The symbols move the elements like this.
z427: v>z547, p>z204, y>z188, j>z297, s>z198
z204: v>z297, p>z660, y>z703, j>z427, s>z134
z576: v>z949, p>z14, y>z292, j>z659, s>z287
z469: v>z14, p>z336, y>z692, j>z995, s>z840
z214: v>z575, p>z334, y>z572, j>z776, s>z583
z124: v>z660, p>z198, y>z448, j>z721, s>z488
z718: v>z188, p>z384, y>z105, j>z703, s>z427
z995: v>z576, p>z469, y>z906, j>z14, s>z23
z776: v>z670, p>z214, y>z585, j>z575, s>z665
z547: v>z384, p>z297, y>z533, j>z448, s>z721
z481: v>z954, p>z431, y>z287, j>z127, s>z290
z14: v>z659, p>z995, y>z74, j>z576, s>z352
z721: v>z204, p>z124, y>z384, j>z660, s>z416
z929: v>z818, p>z756, y>z134, j>z833, s>z275
z903: v>z416, p>z818, y>z721, j>z488, s>z175
z287: v>z469, p>z352, y>z949, j>z336, s>z954
z578: v>z572, p>z546, y>z505, j>z263, s>z214
z195: v>z23, p>z954, y>z995, j>z840, s>z571
z188: v>z533, p>z703, y>z334, j>z249, s>z547
z290: v>z708, p>z623, y>z954, j>z830, s>z505
z336: v>z995, p>z287, y>z100, j>z469, s>z195
z665: v>z895, p>z583, y>z670, j>z105, s>z703
z333: v>z505, p>z432, y>z290, j>z18, s>z578
z620: v>z198, p>z416, y>z427, j>z134, s>z833
z249: v>z583, p>z188, y>z214, j>z533, s>z448
z23: v>z287, p>z840, y>z576, j>z352, s>z481
z505: v>z593, p>z18, y>z708, j>z798, s>z572
z275: v>z89, p>z292, y>z818, j>z998, s>z100
z906: v>z292, p>z692, y>z756, j>z74, s>z576
z773: v>z290, p>z593, y>z481, j>z623, s>z333
z334: v>z776, p>z895, y>z263, j>z214, s>z533
z384: v>z703, p>z448, y>z665, j>z718, s>z204
z488: v>z620, p>z903, y>z660, j>z416, s>z756
z105: v>z334, p>z665, y>z546, j>z895, s>z188
z127: v>z195, p>z481, y>z336, j>z954, s>z830
z448: v>z718, p>z547, y>z583, j>z384, s>z660
z585: v>z333, p>z572, y>z773, j>z432, s>z670
z575: v>z546, p>z776, y>z432, j>z670, s>z105
z198: v>z721, p>z134, y>z547, j>z124, s>z903
z89: v>z756, p>z998, y>z488, j>z175, s>z906
z703: v>z249, p>z718, y>z895, j>z188, s>z297
z895: v>z214, p>z105, y>z578, j>z334, s>z249
z18: v>z798, p>z333, y>z830, j>z505, s>z263
z571: v>z481, p>z708, y>z23, j>z431, s>z773
z416: v>z134, p>z488, y>z204, j>z620, s>z929
z623: v>z830, p>z773, y>z127, j>z290, s>z18
z134: v>z124, p>z620, y>z297, j>z198, s>z818
z949: v>z692, p>z659, y>z998, j>z100, s>z469
z756: v>z833, p>z175, y>z620, j>z929, s>z292
z546: v>z263, p>z670, y>z18, j>z578, s>z334
z660: v>z427, p>z721, y>z718, j>z204, s>z620
z533: v>z665, p>z249, y>z776, j>z583, s>z384
z954: v>z840, p>z127, y>z469, j>z195, s>z708
z708: v>z431, p>z830, y>z840, j>z571, s>z593
z840: v>z352, p>z195, y>z14, j>z23, s>z431
z593: v>z623, p>z798, y>z431, j>z773, s>z432
z432: v>z18, p>z585, y>z623, j>z333, s>z546
z670: v>z578, p>z575, y>z333, j>z546, s>z895
z798: v>z773, p>z505, y>z571, j>z593, s>z585
z659: v>z100, p>z576, y>z275, j>z949, s>z336
z692: v>z74, p>z100, y>z175, j>z906, s>z14
z998: v>z175, p>z275, y>z903, j>z89, s>z692
z583: v>z105, p>z533, y>z575, j>z665, s>z718
z100: v>z906, p>z949, y>z89, j>z692, s>z995
z833: v>z903, p>z929, y>z198, j>z818, s>z998
z297: v>z448, p>z427, y>z249, j>z547, s>z124
z818: v>z488, p>z833, y>z124, j>z903, s>z89
z572: v>z432, p>z263, y>z593, j>z585, s>z575
z352: v>z336, p>z23, y>z659, j>z287, s>z127
z175: v>z929, p>z89, y>z416, j>z756, s>z74
z74: v>z275, p>z906, y>z929, j>z292, s>z659
z431: v>z127, p>z571, y>z352, j>z481, s>z623
z830: v>z571, p>z290, y>z195, j>z708, s>z798
z292: v>z998, p>z74, y>z833, j>z275, s>z949
z263: v>z585, p>z578, y>z798, j>z572, s>z776

In the rows, 153 stands for zero.

The rows follow the links: the fewer symbols apart two elements are, the more alike their rows tend to be.

Each row is also shifted at random along 4 hidden directions that mean nothing.

Known rows, each with its element:
[  60  138  185  127  144   95  158  126  159  103  190  183  176  133  175  117  130  157  205  143  218  145  155  221  133  183  138  175]; element z585
[ 193  171  147  164  144  172  157  161  157  149  145  192  145  164  127  145  171  138  174  157  151  142  194  207  163  123  133  132]; element z74
[ 149  161  159  138  151  154  155  161  161  161  154  159  169  142  140  160  196  177  149  118  170  161  125  141  123  157  164  140]; element z488
[ 174  130  175  158  161  156  147  133  170  168  179  137  145  150  152  141  120  166  156  157  128  142  159  155  168  163  143  172]; element z895
[ 150  127   95  195  173  146  112  154  136  146  152  130  135  179  119  146  149  135   87  160   73  116  153   83  198  170  182  168]; element z830
[ 188  145  127  160  149  140  131  148  131  117  148  142  167  150  166  134  134  130  166  149  166  141  147  167  149  194  127  183]; element z798
[ 148   99  160  166  159  133  124  135  165  109  191  190  190  151  132  107  127  142  166  150  154   94  174  177  154  214  130  196]; element z572
[  85  134  188  153  171  135  153  129  182  177  189  135  141  148  144  144  128  187  139  150  121  152  145  133  167  158  171  165]; element z105
[ 159  175  121  138  157  129  174  172  121  122  114  101  143  151  181  196  146  133  126  156  165  214  115   91  134  172  153  165]; element z708
[ 209  134  142  182  152  186  129  162  165  146  156  213  170  169   95  127  182  140  150  149  127   94  199  179  163  156  135  148]; element z998
[ 265  170  149  154  133  193  145  167  141  148  127  181  170  146  154  148  182  143  181  137  183  145  166  196  132  146  112  141]; element z929
[ 204  184  155  150  151  141  152  153  114  130  100  101  118  133  205  191  128  157  122  142  161  218  123   97  142  162  115  178]; element z432
[ 138  127  191  131  155  158  170  145  179  165  178  142  187  141  160  146  130  170  177  153  174  153  138  154  125  188  146  173]; element z533
[ 138  176  127  166  156  167  157  177  133  164  107  128  139  168  154  182  150  129  121  177  129  173  155  106  162  144  156  146]; element z352
[ 267  128  114  147  141  160  145  169  132   88  141  149  218  151  156  134  132  102  188  150  194  136  146  173  110  248   96  203]; element z593
[  97   87  180  157  172  121  144  128  193  122  214  184  190  153  111  113  128  162  156  150  135  102  168  157  152  214  152  195]; element z575
[ 108  140  183  147  150  115  146  119  157  127  186  174  142  139  174  124  121  160  182  152  176  143  169  205  163  151  141  167]; element z578
[ 157  167  164  151  158  160  161  175  159  149  121  167  158  145  126  183  196  170  118  128  152  177  141  101  123  163  145  147]; element z175
[ 108  143  129  167  156  164  155  170  160  153  147  171  184  174  113  141  157  122  155  176  140  122  176  159  154  182  154  155]; element z336
[ 200  113  157  168  156  188  127  145  167  187  175  158  157  158  148  142  152  166  133  163  119  104  157  122  171  138  179  146]; element z547
[ 142  132  146  170  146  135  110  123  143  124  183  181  155  153  161   96  128  140  185  154  161   99  180  221  181  166  137  172]; element z333
[  97  118  192  135  164  149  165  146  186  172  181  141  187  141  146  151  140  181  149  150  155  149  130  117  126  195  166  174]; element z249
[ 203  156  110  161  140  170  151  166  123  136  129  153  155  168  174  149  134  101  170  187  163  140  176  178  165  144  143  148]; element z954
[ 228  133  177  137  151  175  170  153  169  155  157  129  187  141  165  154  119  153  179  157  169  161  141  154  122  200  114  185]; element z665
[  45  170  170  161  154  131  148  138  171  162  179  210  124  159  121  131  187  172  161  144  146  134  187  209  182   94  179  112]; element z275
[  87  176  141  154  151  154  167  167  154  161  138  157  156  165  140  157  157  135  163  171  155  159  166  173  155  148  157  139]; element z469

The symbols that take the first to the second take the third to the fourth, perhaps in another order. What is the fourth?
Answer with the element's name.
[  88  133  161  143  164  137  150  149  179  167  187  167  169  150  118  147  197  191  133  120  145  137  124  124  142  156  201  139]
: [ 126  150  182  150  150  165  143  131  162  202  170  141  125  146  187  151  137  185  151  162  145  146  148  152  175  102  182  132]
:: [ 154  179  138  145  149  168  182  178  152  149  126  153  172  161  137  164  159  123  176  165  169  174  165  176  133  167  130  149]
: z89

[ 131  107  171  155  156  165  137  136  179  182  199  174  167  154  143  130  155  172  149  159  140   99  157  148  164  139  192  144]
: [  93  146  165  132  160  134  162  154  172  164  177  155  167  144  133  159  195  191  139  118  160  159  115  122  130  156  195  138]
:: [ 116  150  123  152  150  139  156  158  137  131  153  160  159  166  159  146  144  116  161  179  165  139  164  169  163  149  167  148]
: z773

[ 135  179  150  164  153  155  158  154  158  161  149  182  125  167  126  150  173  150  160  155  137  153  187  195  177  107  151  122]
: [ 108  168  163  165  157  149  149  154  162  160  149  191  132  155  122  155  189  170  135  139  136  150  172  153  164  120  163  127]
:: [ 125  156  185  115  153  143  186  156  162  168  155  129  153  133  185  191  167  187  139  139  183  199  105   99  118  135  186  139]
: z384

[ 165  141  126  133  139  150  178  174  140  106  147  172  206  160  162  144  141   97  197  182  208  143  165  191  120  191  136  164]
: [ 114  170  143  148  160  156  186  183  161  149  127  148  177  161  120  176  167  135  149  159  152  179  151  133  125  186  143  157]
:: [ 276  140  134  159  146  194  136  162  150  171  152  150  163  157  143  150  176  156  148  140  138  128  144  143  150  145  155  143]
: z384

[  91  128  200  120  155  145  178  147  179  168  180  149  186  134  169  155  145  180  165  150  188  162  126  136  116  172  173  158]
: [ 155  127  178  149  170  142  163  143  175  152  170  129  159  145  144  160  126  172  136  149  129  166  138  111  143  191  143  186]
:: [ 196  148  150  141  145  166  149  157  160  159  168  167  175  149  143  144  184  166  170  128  172  138  138  170  132  155  158  140]
: z547

[ 131  113  187  142  168  156  166  155  186  167  171  130  194  144  136  160  136  177  134  149  140  152  125   92  121  214  154  186]
: [ 202  119  164  132  159  172  171  169  169  158  156  139  192  143  149  180  168  166  124  144  159  159  117   75  108  185  167  165]
:: [ 145  146  162  139  149  153  153  141  162  177  184  157  147  148  158  149  174  178  160  140  161  142  137  160  156  115  191  124]
: z833

[ 165  124  116  178  169  139  121  156  142  124  148  134  170  161  126  143  145  138  110  143  112  129  139   93  158  219  149  192]
: [  39  159  137  137  151   92  155  135  140  124  182  153  146  153  169  134  145  144  180  151  182  156  144  197  162  149  182  149]
:: [ 137  129  189  130  159  128  179  138  177  131  182  148  175  139  155  148  123  164  174  148  173  168  144  161  125  195  132  184]
: z670

[ 210  138  173  153  152  165  153  135  163  162  171  140  151  148  165  138  112  156  179  162  148  145  163  183  161  161  126  171]
: [ 179  134  192  106  147  163  196  168  167  151  149  134  207  128  184  181  147  165  167  150  211  188  111  112   82  197  143  169]
:: [ 108  126  126  157  163  118  139  153  148  112  168  148  185  157  132  135  147  137  142  142  148  131  136  128  144  218  160  187]
: z263

[ 191  186  156  162  146  175  140  159  141  169  122  167  123  149  151  164  187  168  140  136  149  164  160  155  159  110  142  125]
: [ 150  177  163  150  135  161  139  147  152  159  158  197  144  147  152  131  186  166  189  136  184  138  172  227  157  106  149  119]
:: [ 125  138  113  163  158  139  148  160  140  132  153  153  160  171  144  151  147  121  136  174  139  133  158  134  165  164  173  157]
: z127

[ 148  167  132  142  153  159  185  190  136  134  105  131  181  155  159  191  151  120  137  171  170  191  137   98  118  189  139  165]
: [ 163  146  128  135  149  154  183  187  141  112  125  150  205  156  154  172  146  106  161  175  191  167  146  130  108  207  134  171]
:: [ 177  155  161  126  141  157  164  150  157  163  171  157  160  142  171  154  175  168  180  136  188  160  132  180  134  128  173  129]
: z134

[ 159  149  126  132  156  141  190  187  135  110  113  128  193  153  160  193  150  114  134  166  181  194  124   87  104  211  143  177]
: [  62  155  137  170  158  153  151  160  165  165  158  174  162  175  113  136  161  133  155  173  128  122  181  173  173  153  172  142]
:: [ 202  139  173  151  160  143  158  148  149  124  143  135  152  139  168  165  122  156  140  150  151  177  145  120  138  186  116  189]
: z505

[ 218  132  135  177  149  156  114  141  133  122  150  156  158  154  161  123  126  132  157  154  146  117  169  171  167  186  118  184]
: [ 179  135  142  143  146  134  147  154  138   98  154  154  198  143  163  133  135  128  183  144  197  145  142  176  118  225  114  195]
:: [ 176  158  153  152  154  168  145  170  157  163  135  152  165  144  130  170  198  178  121  117  144  162  127  103  127  166  159  148]
: z416

[ 191  142  147  150  148  168  139  148  159  172  177  165  157  153  145  139  179  168  161  136  153  128  145  169  156  130  178  131]
: [  92  149  174  141  164  141  168  174  177  139  145  181  188  142  108  170  206  179  123  118  162  164  132   99  106  193  158  157]
:: [ 166  120  170  155  155  135  141  137  157  112  174  172  175  144  154  126  123  146  168  151  168  128  166  172  144  197  121  189]
: z105

[  86  204  138  168  152  158  155  155  141  189  129  141  102  169  156  161  155  147  152  173  130  171  174  179  194   90  168  116]
: [ 207  147  101  181  150  154  112  141  123  134  155  144  140  169  158  124  134  121  156  162  131  116  167  180  189  157  148  163]
:: [ 171  152  147  176  170  168  155  177  165  153  128  169  148  164   93  177  189  158   96  143  101  155  164   87  151  164  149  153]
: z195

[ 111  152  131  137  154  135  182  176  141  120  132  146  182  157  159  174  151  119  148  171  180  174  141  121  125  183  156  162]
: [  28  181  148  142  163  130  185  177  147  157  116  125  147  154  151  200  164  150  110  162  149  208  128   75  136  160  178  147]
:: [ 165  186  134  163  149  174  166  167  148  167  128  153  143  169  134  158  156  130  164  170  139  162  177  183  164  135  138  137]
: z692

[ 200  133  175  149  153  184  153  151  164  184  151  128  164  143  169  158  130  167  147  161  145  152  140  119  144  166  146  165]
: [ 215  142  173  148  147  188  152  152  155  186  147  128  152  143  183  167  135  167  147  161  151  156  140  124  148  142  151  154]
:: [ 234  145  100  161  151  161  150  171  122  119  129  132  166  166  160  159  138  104  147  171  150  151  153  134  153  179  138  169]
: z830

[ 193  100  170  156  180  147  163  160  179  128  159  130  190  149  114  168  130  160  104  144  114  157  133   54  119  248  127  214]
: [ 184  138  174  147  153  137  154  137  153  124  162  153  151  142  170  146  119  152  161  153  165  160  159  163  149  173  119  181]
:: [ 147  180  132  120  145  125  193  173  122  114  119  118  156  147  197  192  143  123  160  165  203  218  122  133  118  164  147  156]
: z954

[ 156  195  126  186  155  177  143  159  141  193  121  141   98  176  133  162  158  142  131  171   92  159  183  158  205   96  157  124]
: [ 228  181  150  142  144  178  155  175  141  161  118  141  157  140  160  179  192  167  145  123  170  185  124  127  119  153  137  143]
:: [ 228  215  131  162  142  188  171  173  130  171   99  131  114  165  162  182  154  130  162  170  145  198  172  178  166  107  121  127]
: z488

